Below are the code and all the weights of a small trained network. Each question names an input and a class and asks about switching units off, where a switched-off unit gives its printed mean instead of its output.

import numpy as np


def w(rows, s, z=0):
    codes = np.array(rows[::2]) - 128.0
    scale = np.full(codes.shape[1], s)
    scale[-1] = z or s
    return codes * scale


def norm(h):
    return h / np.sqrt((h * h).mean(-1, keepdims=True) + 1e-5)


def f(y):
    return y / 2 * (1 + np.tanh(0.7978845608 * (y + 0.044715 * y**3)))


def log_softmax(a):
    a = a - a.max(-1, keepdims=True)
    return a - np.log(np.exp(a).sum(-1, keepdims=True))


def net(x, mask):
    res = np.array(x, float).reshape(1, 2) / 4 @ E
    u = 0
    for l in range(3):
        y = f(norm(res) @ A[l][:, :-1].T + A[l][:, -1])
        res = res + np.where(mask[u : u + 3], y, B[l][:, -1]) @ B[l][:, :-1]
        u += 3
    return log_softmax(norm(res)[-1] @ U[:, :-1].T + U[:, -1])


A, B = {}, {}
E = w([
[66,85,77,141,204,212,69],'x0',
[255,99,192,149,213,39,134],'x1',
],0.0097)
A[0] = w([
[234,74,105,196,221,25,137,30],'L0N0',
[155,254,227,73,47,97,150,155],'L0N1',
[181,111,110,164,64,82,231,2],'L0N2',
],0.0056,0.0033)
B[0] = w([
[83,254,118,178,209,76,104,253],'L0N0',
[146,146,173,196,45,114,57,252],'L0N1',
[211,75,86,72,83,119,135,161],'L0N2',
],0.0086,0.0049)
A[1] = w([
[234,88,151,40,253,56,200,19],'L1N0',
[109,165,39,17,82,170,211,136],'L1N1',
[96,45,74,118,252,186,69,3],'L1N2',
],0.006,0.002)
B[1] = w([
[120,129,164,250,208,152,144,187],'L1N0',
[110,195,215,36,167,89,190,192],'L1N1',
[205,30,194,42,58,92,106,253],'L1N2',
],0.011,0.0041)
A[2] = w([
[204,30,169,51,148,179,74,6],'L2N0',
[70,177,102,31,103,140,155,208],'L2N1',
[77,1,126,160,181,201,113,27],'L2N2',
],0.0097,0.0023)
B[2] = w([
[191,137,71,7,87,51,84,226],'L2N0',
[142,142,173,193,177,216,54,254],'L2N1',
[122,97,172,125,72,53,179,181],'L2N2',
],0.013,0.0063)
U = w([
[61,167,100,174,204,243,82,253],'0',
[190,91,97,32,2,78,130,81],'1',
[124,209,14,88,96,151,11,40],'2',
],0.0067,0.0036)

Each question gives the input, the list of numbers given to net, and the class t.
The units are the neurons (one row each of A and B). Each row of codes is followed by its name. A weight is (code - 128) times the scale printed after its matrix; where a second scale follows, it is the last column's (A, B and U).
mask holds one flag per neuron, layer by layer. A switched-off neuron (its flag False) gives its mean, the last column of its row in B, instead of its output. The means were averaged over made-up inputs and are rounded, as every weight is.
A unit's drop is (log p(t) with every unit on - log p(t) with that unit switched off) / (log p(t) with every unit on - log p(t) with every unit switched off).
The circuit of an input: a set's keep is (log p(t) with only the set's units on - log p(t) with every unit switched off) / (log p(t) with every unit on - log p(t) with every unit switched off). Starting from all 9 units, units are removed one at a time, each time the one whose removal leaves the highest keep (on an exact tie, the one counted first), for as long as the keep stays at least 0.8.
circuit, biggest first: the units of the circuit, biggest drop first
top k neurons: the k neurons with the biggest drops, biggest first
k most important neurons of layer l: the k neurons of layer l with the biggest drops, biggest first
drop when u is switched off: that unit's drop, to one decimal
input [-4,4], class 0: top 4 neurons	(L2N0 L1N2 L1N0 L2N2)
input [-5,-7], class 0: circuit, biggest first	(L2N1 L2N0)
input [-2,5], class 0: circuit, biggest first	(L2N0 L1N0)
input [8,6], class 1: circuit, biggest first	(L1N2 L2N1)
input [8,-5], class 1: circuit, biggest first	(L1N2 L2N2)
input [0,-8], class 0: 2 most important neurons of layer 2	(L2N1 L2N0)
input [-6,-8], class 0: 2 most important neurons of layer 2	(L2N1 L2N0)
input [1,8], class 0: most important neuron of layer 2	(L2N0)
input [-5,-8], class 0: top 2 neurons	(L2N1 L2N0)
input [-5,7], class 0: 2 most important neurons of layer 2	(L2N0 L2N2)
input [-4,-8], class 0: 2 most important neurons of layer 2	(L2N1 L2N0)
input [-4,7], class 0: 2 most important neurons of layer 1	(L1N0 L1N2)
input [8,-4], class 1: drop when L1N2 is switched off	0.3
